Below are the code and all the weights of a small trained network. Each question names an input and a class and asks about switching units off, where a switched-off unit gives its printed mean instead of its output.

import numpy as np


def w(rows, s, z=0):
    codes = np.array(rows[::2]) - 128.0
    scale = np.full(codes.shape[1], s)
    scale[-1] = z or s
    return codes * scale


def f(y):
    return np.maximum(y, 0)


def log_softmax(a):
    a = a - a.max(-1, keepdims=True)
    return a - np.log(np.exp(a).sum(-1, keepdims=True))


def net(x, mask):
    res = np.array(x, float).reshape(1, 5) / 4 @ E
    y = f(res @ A[0][:, :-1].T + A[0][:, -1])
    res = res + np.where(mask, y, B[0][:, -1]) @ B[0][:, :-1]
    return log_softmax(res[-1] @ U[:, :-1].T + U[:, -1])


A, B = {}, {}
E = w([
[255,137,168,135],'x0',
[117,128,108,139],'x1',
[233,66,44,151],'x2',
[99,214,167,76],'x3',
[210,34,140,53],'x4',
],0.0076)
A[0] = w([
[68,90,105,157,249],'N0',
[159,162,183,138,165],'N1',
[115,160,92,123,224],'N2',
[141,200,70,140,248],'N3',
[183,135,122,203,219],'N4',
[188,119,107,149,149],'N5',
[81,144,122,138,249],'N6',
[156,138,171,63,144],'N7',
[67,154,110,154,248],'N8',
[80,109,144,44,233],'N9',
[170,148,102,129,155],'N10',
[129,135,133,127,7],'N11',
[187,197,116,148,236],'N12',
[109,140,130,122,105],'N13',
[149,143,78,196,128],'N14',
[157,167,130,253,249],'N15',
[115,127,122,150,208],'N16',
[90,122,94,16,165],'N17',
[178,191,146,141,35],'N18',
[99,117,79,179,187],'N19',
[112,48,67,91,129],'N20',
[106,174,161,53,87],'N21',
[105,112,126,86,102],'N22',
[168,169,131,193,73],'N23',
[73,126,161,157,164],'N24',
[98,114,121,65,49],'N25',
[127,209,181,124,93],'N26',
[74,85,118,117,41],'N27',
[154,91,110,100,117],'N28',
],0.012,0.002)
B[0] = w([
[227,193,50,87,222],'N0',
[60,107,126,76,187],'N1',
[165,241,170,137,188],'N2',
[91,193,146,196,217],'N3',
[2,126,126,198,237],'N4',
[108,96,168,201,231],'N5',
[145,187,131,42,224],'N6',
[153,187,167,40,190],'N7',
[140,169,86,73,254],'N8',
[155,157,109,76,211],'N9',
[17,83,190,200,188],'N10',
[111,134,184,164,128],'N11',
[69,171,208,157,220],'N12',
[72,222,127,93,158],'N13',
[132,121,120,232,208],'N14',
[26,195,56,145,254],'N15',
[123,176,50,118,169],'N16',
[227,167,135,118,199],'N17',
[107,123,152,141,180],'N18',
[209,175,72,193,209],'N19',
[150,110,198,183,223],'N20',
[46,71,160,103,206],'N21',
[197,82,159,80,156],'N22',
[100,122,127,194,188],'N23',
[140,119,135,46,217],'N24',
[162,103,119,130,162],'N25',
[99,70,169,44,224],'N26',
[184,137,185,101,172],'N27',
[154,107,219,185,200],'N28',
],0.0044,0.0066)
U = w([
[86,109,141,144,249],'0',
[37,53,178,2,119],'1',
[108,128,136,97,7],'2',
[161,135,76,60,10],'3',
[154,58,136,132,175],'4',
[113,226,114,128,103],'5',
[145,112,155,47,249],'6',
[143,202,60,99,211],'7',
],0.009,0.002)

Each question gives the input, the list of numbers given to net, and the class t.
The units are the neurons (one row each of A and B). Each row of codes is followed by its name. A weight is (code - 128) times the scale printed after its matrix; where a second scale follows, it is the last column's (A, B and U).
mask holds one flag per neuron, in row order. A switched-off neuron (its flag False) gives its mean, the last column of its row in B, instead of its output. The means were averaged over made-up inputs and are rounded, as every weight is.
A unit's drop is (log p(t) with every unit on - log p(t) with that unit switched off) / (log p(t) with every unit on - log p(t) with every unit switched off).
The circuit of an input: a set's keep is (log p(t) with only the set's units on - log p(t) with every unit switched off) / (log p(t) with every unit on - log p(t) with every unit switched off). Starting from the 12 units with the biggest drops (on a tie, the unit counted first), units are removed one at a time, each time the one whose removal leaves the highest keep (on an exact tie, the one counted first), for as long as the keep stays at least 0.8.
circuit, biggest first: the units of the circuit, biggest drop first
top k neurons: the k neurons with the biggest drops, biggest first
drop of u: that unit's drop, to one decimal
input [1,1,-5,3,1], class 1: circuit, biggest first -> N21, N26, N19
input [-5,0,-6,4,-5], class 1: circuit, biggest first -> N26
input [7,2,1,-4,6], class 0: circuit, biggest first -> N4, N10, N5
input [0,-4,-7,1,-7], class 1: circuit, biggest first -> N26, N21
input [1,5,-4,5,1], class 1: top 2 neurons -> N21, N26
input [-5,-5,-8,-6,-8], class 7: top 2 neurons -> N0, N8
input [-6,-1,-1,-8,4], class 4: top 2 neurons -> N20, N15
input [-5,-3,-7,-3,-6], class 7: top 2 neurons -> N0, N8
input [2,-4,-3,5,3], class 1: drop of N21 -> 0.2
input [1,0,0,5,-1], class 1: drop of N14 -> 0.1
input [-5,7,-6,-7,5], class 6: drop of N12 -> 0.0
